Here is a tiny trained network, its code and every weight. The questions are about switching its units off for an input and a target symbol, where a switched-off unit gives its printed mean instead of its output.

import numpy as np


def w(rows, s, z=0):
    codes = np.array(rows[::2]) - 128.0
    scale = np.full(codes.shape[1], s)
    scale[-1] = z or s
    return codes * scale


def f(y):
    return np.maximum(y, 0)


def softmax(a):
    e = np.exp(a - a.max(-1, keepdims=True))
    return e / e.sum(-1, keepdims=True)


def log_softmax(a):
    a = a - a.max(-1, keepdims=True)
    return a - np.log(np.exp(a).sum(-1, keepdims=True))


def net(x, mask):
    ids = ['αζξσψω'.index(c) for c in x.split()]
    T = len(ids)
    res = E[ids] + P[:T]
    r = res
    for j in range(3):
        rows = slice(2 * j, 2 * j + 2)
        q, k, v = (r @ M[0][rows].T for M in (Q, K, V))
        z = softmax(np.where(np.tri(T) > 0, q @ k.T / 2**0.5, -1e9)) @ v
        o = O[0][rows]
        res = res + np.where(mask[j], z, o[:, -1]) @ o[:, :-1]
    y = f(res @ A[0][:, :-1].T + A[0][:, -1])
    res = res + np.where(mask[3:15], y, B[0][:, -1]) @ B[0][:, :-1]
    return log_softmax(res[-1] @ U[:, :-1].T + U[:, -1])


Q, K, V, O, A, B = {}, {}, {}, {}, {}, {}
E = w([
[78,136,109,173,168,128],'α',
[152,102,55,45,135,108],'ζ',
[66,161,219,99,146,29],'ξ',
[99,135,115,175,71,152],'σ',
[137,139,4,129,105,116],'ψ',
[115,67,199,133,153,133],'ω',
],0.022)
P = w([
[3,31,109,111,160,33],'0',
[228,185,125,113,205,13],'1',
[128,119,143,129,128,42],'2',
[31,38,94,90,104,43],'3',
[239,165,107,130,116,217],'4',
[197,159,96,175,111,132],'5',
[92,77,71,156,110,107],'6',
],0.007)
Q[0] = w([
[189,153,145,119,156,186],'H0',
[128,214,148,101,125,186],'H0',
[98,64,152,81,106,150],'H1',
[53,85,134,121,88,8],'H1',
[176,84,84,148,202,181],'H2',
[136,205,165,141,94,195],'H2',
],0.014)
K[0] = w([
[191,177,137,158,146,189],'H0',
[167,134,135,101,155,152],'H0',
[145,134,102,144,155,150],'H1',
[48,4,80,129,117,181],'H1',
[174,139,186,136,145,75],'H2',
[175,127,128,148,166,179],'H2',
],0.014)
V[0] = w([
[122,176,63,154,108,157],'H0',
[140,86,160,111,12,136],'H0',
[136,77,186,140,166,109],'H1',
[145,131,130,40,135,119],'H1',
[155,94,181,123,159,117],'H2',
[76,251,137,116,130,100],'H2',
],0.013)
O[0] = w([
[100,194,111,104,219,147,3],'H0',
[135,254,198,167,91,38,78],'H0',
[71,69,131,90,13,121,192],'H1',
[125,20,115,182,160,30,193],'H1',
[31,109,148,140,71,68,149],'H2',
[211,78,196,100,94,65,197],'H2',
],0.008,0.0045)
A[0] = w([
[60,115,66,86,84,161,66],'N0',
[78,103,207,75,172,74,177],'N1',
[34,103,177,20,203,112,159],'N2',
[180,141,52,83,148,18,158],'N3',
[100,191,107,121,223,133,3],'N4',
[151,193,162,164,155,2,120],'N5',
[142,103,136,61,150,77,70],'N6',
[166,208,153,180,110,113,227],'N7',
[136,157,30,131,78,123,101],'N8',
[83,183,105,105,148,184,108],'N9',
[98,125,160,138,172,117,108],'N10',
[161,110,206,121,55,102,136],'N11',
],0.0091,0.0043)
B[0] = w([
[173,65,223,160,138,167,188],'N0',
[169,186,54,116,123,96,214],'N1',
[140,244,82,210,96,158,192],'N2',
[65,126,181,141,94,160,252],'N3',
[142,85,218,105,135,80,168],'N4',
[129,102,72,106,37,221,171],'N5',
[196,151,175,180,111,98,192],'N6',
[63,100,84,75,159,32,158],'N7',
[92,174,173,152,165,138,192],'N8',
[255,204,173,115,69,115,158],'N9',
[101,166,208,45,74,102,141],'N10',
[123,139,126,179,182,152,242],'N11',
],0.0072,0.013)
U = w([
[221,96,57,94,82,222,98],'α',
[74,58,10,89,193,3,254],'ζ',
[195,80,97,40,74,81,57],'ξ',
[112,191,125,24,59,34,158],'σ',
[188,138,214,148,199,66,50],'ψ',
[51,84,200,33,76,105,119],'ω',
],0.0054,0.0041)

Each question gives the input, a string of symbols that net reads in full, and the target symbol t.
The units are the heads (2 rows each of Q, K, V and O) and the neurons (one row each of A and B). Each row of codes is followed by its name. A weight is (code - 128) times the scale printed after its matrix; where a second scale follows, it is the last column's (O, A, B and U).
mask holds one flag per unit, heads first, then neurons. A switched-off unit (its flag False) gives its mean, the last column of its rows in O or B, instead of its output. The means were averaged over made-up inputs and are rounded, as every weight is.
A unit's drop is (log p(t) with every unit on - log p(t) with that unit switched off) / (log p(t) with every unit on - log p(t) with every unit switched off).
The circuit of an input: a set's keep is (log p(t) with only the set's units on - log p(t) with every unit switched off) / (log p(t) with every unit on - log p(t) with every unit switched off). Starting from the 12 units with the biggest drops (on a tie, the unit counted first), units are removed one at a time, each time the one whose removal leaves the highest keep (on an exact tie, the one counted first), for as long as the keep stays at least 0.8.
circuit, biggest first: the units of the circuit, biggest drop first
most important unit: the unit with the biggest drop
k most important neurons: the k neurons with the biggest drops, biggest first
which heads matter: for each layer, one digit per head in row order, 1 if its drop is at least 0.15 and else 0, layers parted by /
drop of u: that unit's drop, to one decimal
input ψ ω ω ζ ψ ω ω, target ζ: circuit, biggest first	[N3, H2]
input ω σ α, target ω: circuit, biggest first	[H1]
input ψ ζ ζ σ, target ψ: circuit, biggest first	[H0, H1]
input ζ ζ σ σ ψ ω, target σ: which heads matter	100
input ζ α ξ ω ψ, target ω: which heads matter	010
input ψ ζ σ ψ ψ, target ζ: which heads matter	010
input ζ ζ ω, target ζ: which heads matter	011
input σ ω ζ, target σ: circuit, biggest first	[H0, H1]
input σ ζ ξ ψ, target ω: circuit, biggest first	[N3, H2]
input σ ζ ψ ζ ζ, target ζ: 2 most important neurons	[N0, N9]
input α σ ψ, target α: circuit, biggest first	[H0, H1]
input σ α α ω ω, target α: circuit, biggest first	[H1, H0, N3]
input σ α σ, target σ: circuit, biggest first	[H1, H0, N7]
input α ω α σ, target α: circuit, biggest first	[H1, H2]
input ω ψ ζ ω ψ σ α, target ω: 2 most important neurons	[N0, N1]
input ζ ψ ω ζ σ, target ψ: circuit, biggest first	[H1]
input ψ σ ζ α, target ψ: 3 most important neurons	[N4, N9, N5]
input ζ ω ζ ζ ζ, target ω: 2 most important neurons	[N0, N1]
input σ ζ ζ σ ψ ψ α, target σ: drop of N11	0.2
input α ζ α, target α: most important unit	H0
